Below are the code and all the weights of a small trained network. Each question names an input and a class and asks about switching units off, where a switched-off unit gives its printed mean instead of its output.

import numpy as np


def w(rows, s, z=0):
    codes = np.array(rows[::2]) - 128.0
    scale = np.full(codes.shape[1], s)
    scale[-1] = z or s
    return codes * scale


def f(y):
    return y / 2 * (1 + np.tanh(0.7978845608 * (y + 0.044715 * y**3)))


def log_softmax(a):
    a = a - a.max(-1, keepdims=True)
    return a - np.log(np.exp(a).sum(-1, keepdims=True))


def net(x, mask):
    res = np.array(x, float).reshape(1, 6) / 4 @ E
    y = f(res @ A[0][:, :-1].T + A[0][:, -1])
    res = res + np.where(mask, y, B[0][:, -1]) @ B[0][:, :-1]
    return log_softmax(res[-1] @ U[:, :-1].T + U[:, -1])


A, B = {}, {}
E = w([
[33,22,232,172,220,208,221,44,144,136],'x0',
[130,123,122,132,130,124,121,122,129,130],'x1',
[34,171,167,19,207,34,28,82,23,127],'x2',
[128,117,116,129,123,123,128,120,127,134],'x3',
[48,204,30,176,229,211,158,221,101,254],'x4',
[129,136,129,133,128,128,126,119,129,130],'x5',
],0.0066)
A[0] = w([
[164,18,225,186,31,151,202,41,253,30,216],'neuron 1',
[243,205,27,137,46,101,110,237,150,137,181],'neuron 2',
[191,86,215,56,20,40,77,43,120,6,253],'neuron 3',
[235,171,78,150,41,118,134,207,192,123,189],'neuron 4',
[26,79,210,71,238,113,115,43,7,131,93],'neuron 5',
[172,207,93,40,94,28,31,136,52,87,178],'neuron 6',
[9,86,210,40,250,99,96,52,51,153,72],'neuron 7',
[99,85,108,248,185,242,219,191,207,221,141],'neuron 8',
[206,132,171,25,48,52,64,69,84,1,232],'neuron 9',
[212,165,53,193,32,126,99,189,215,114,190],'neuron 10',
[44,234,44,178,224,205,183,232,81,253,236],'neuron 11',
[141,37,165,227,144,216,252,127,230,156,144],'neuron 12',
[124,225,78,32,95,52,22,150,29,116,135],'neuron 13',
[116,223,65,29,149,47,34,187,22,159,116],'neuron 14',
[236,190,31,179,33,119,100,193,214,115,200],'neuron 15',
],0.0056,0.0049)
B[0] = w([
[195,11,237,193,161,103,71,55,30,12,239],'neuron 1',
[40,142,132,61,39,188,47,210,70,216,213],'neuron 2',
[114,167,211,54,99,45,230,25,154,33,245],'neuron 3',
[37,115,167,74,30,172,185,119,74,145,199],'neuron 4',
[23,139,177,48,2,203,186,195,78,187,186],'neuron 5',
[170,242,64,43,158,36,126,80,218,91,206],'neuron 6',
[23,134,178,45,14,230,122,202,58,224,186],'neuron 7',
[88,183,27,172,211,154,231,38,203,37,221],'neuron 8',
[98,232,153,20,104,48,181,37,187,46,230],'neuron 9',
[35,80,184,71,45,202,192,153,45,161,202],'neuron 10',
[71,211,11,204,144,179,106,204,204,209,250],'neuron 11',
[179,162,64,203,221,100,234,23,181,32,215],'neuron 12',
[206,227,56,129,234,23,97,110,221,98,198],'neuron 13',
[212,182,29,224,217,52,36,220,172,199,198],'neuron 14',
[24,131,175,44,32,193,216,143,61,155,213],'neuron 15',
],0.0058,0.014)
U = w([
[54,95,251,17,13,129,165,102,16,113,244],'0',
[147,234,36,124,228,65,226,26,240,42,142],'1',
[20,133,68,152,63,248,152,226,55,242,129],'2',
[220,182,40,172,227,44,6,235,155,227,1],'3',
[232,3,218,239,229,92,156,39,39,32,106],'4',
],0.0056,0.0033)

Each question gives the input, the list of numbers given to net, and the class t.
The units are the neurons (one row each of A and B). Each row of codes is followed by its name. A weight is (code - 128) times the scale printed after its matrix; where a second scale follows, it is the last column's (A, B and U).
mask holds one flag per neuron, in row order. A switched-off neuron (its flag False) gives its mean, the last column of its row in B, instead of its output. The means were averaged over made-up inputs and are rounded, as every weight is.
A unit's drop is (log p(t) with every unit on - log p(t) with that unit switched off) / (log p(t) with every unit on - log p(t) with every unit switched off).
The circuit of an input: a set's keep is (log p(t) with only the set's units on - log p(t) with every unit switched off) / (log p(t) with every unit on - log p(t) with every unit switched off). Starting from the 12 units with the biggest drops (on a tie, the unit counted first), units are removed one at a time, each time the one whose removal leaves the highest keep (on an exact tie, the one counted first), for as long as the keep stays at least 0.8.
units of the circuit, in order: the units of the circuit, biggest drop first
top k neurons: the k neurons with the biggest drops, biggest first
drop when u is switched off: that unit's drop, to one decimal
input [8,-8,-6,-3,-1,1], class 4: units of the circuit, in order	neuron 1
input [2,-5,-8,3,-8,0], class 4: top 2 neurons	neuron 1; neuron 12
input [2,5,0,0,-7,-1], class 4: units of the circuit, in order	neuron 1; neuron 15
input [-6,-1,1,-5,4,7], class 3: top 2 neurons	neuron 14; neuron 13
input [-4,2,0,7,-4,5], class 0: top 3 neurons	neuron 12; neuron 8; neuron 11
input [0,6,-2,-8,7,0], class 2: top 4 neurons	neuron 3; neuron 9; neuron 13; neuron 6
input [1,5,5,-7,-1,6], class 0: top 4 neurons	neuron 7; neuron 8; neuron 12; neuron 5
input [-2,-7,0,6,1,-7], class 2: drop when neuron 7 is switched off	0.0
input [-5,-1,5,-3,2,7], class 3: drop when neuron 14 is switched off	0.2
input [5,-8,-6,1,-2,4], class 4: drop when neuron 1 is switched off	0.3
input [0,1,2,-1,2,-6], class 3: drop when neuron 15 is switched off	0.2
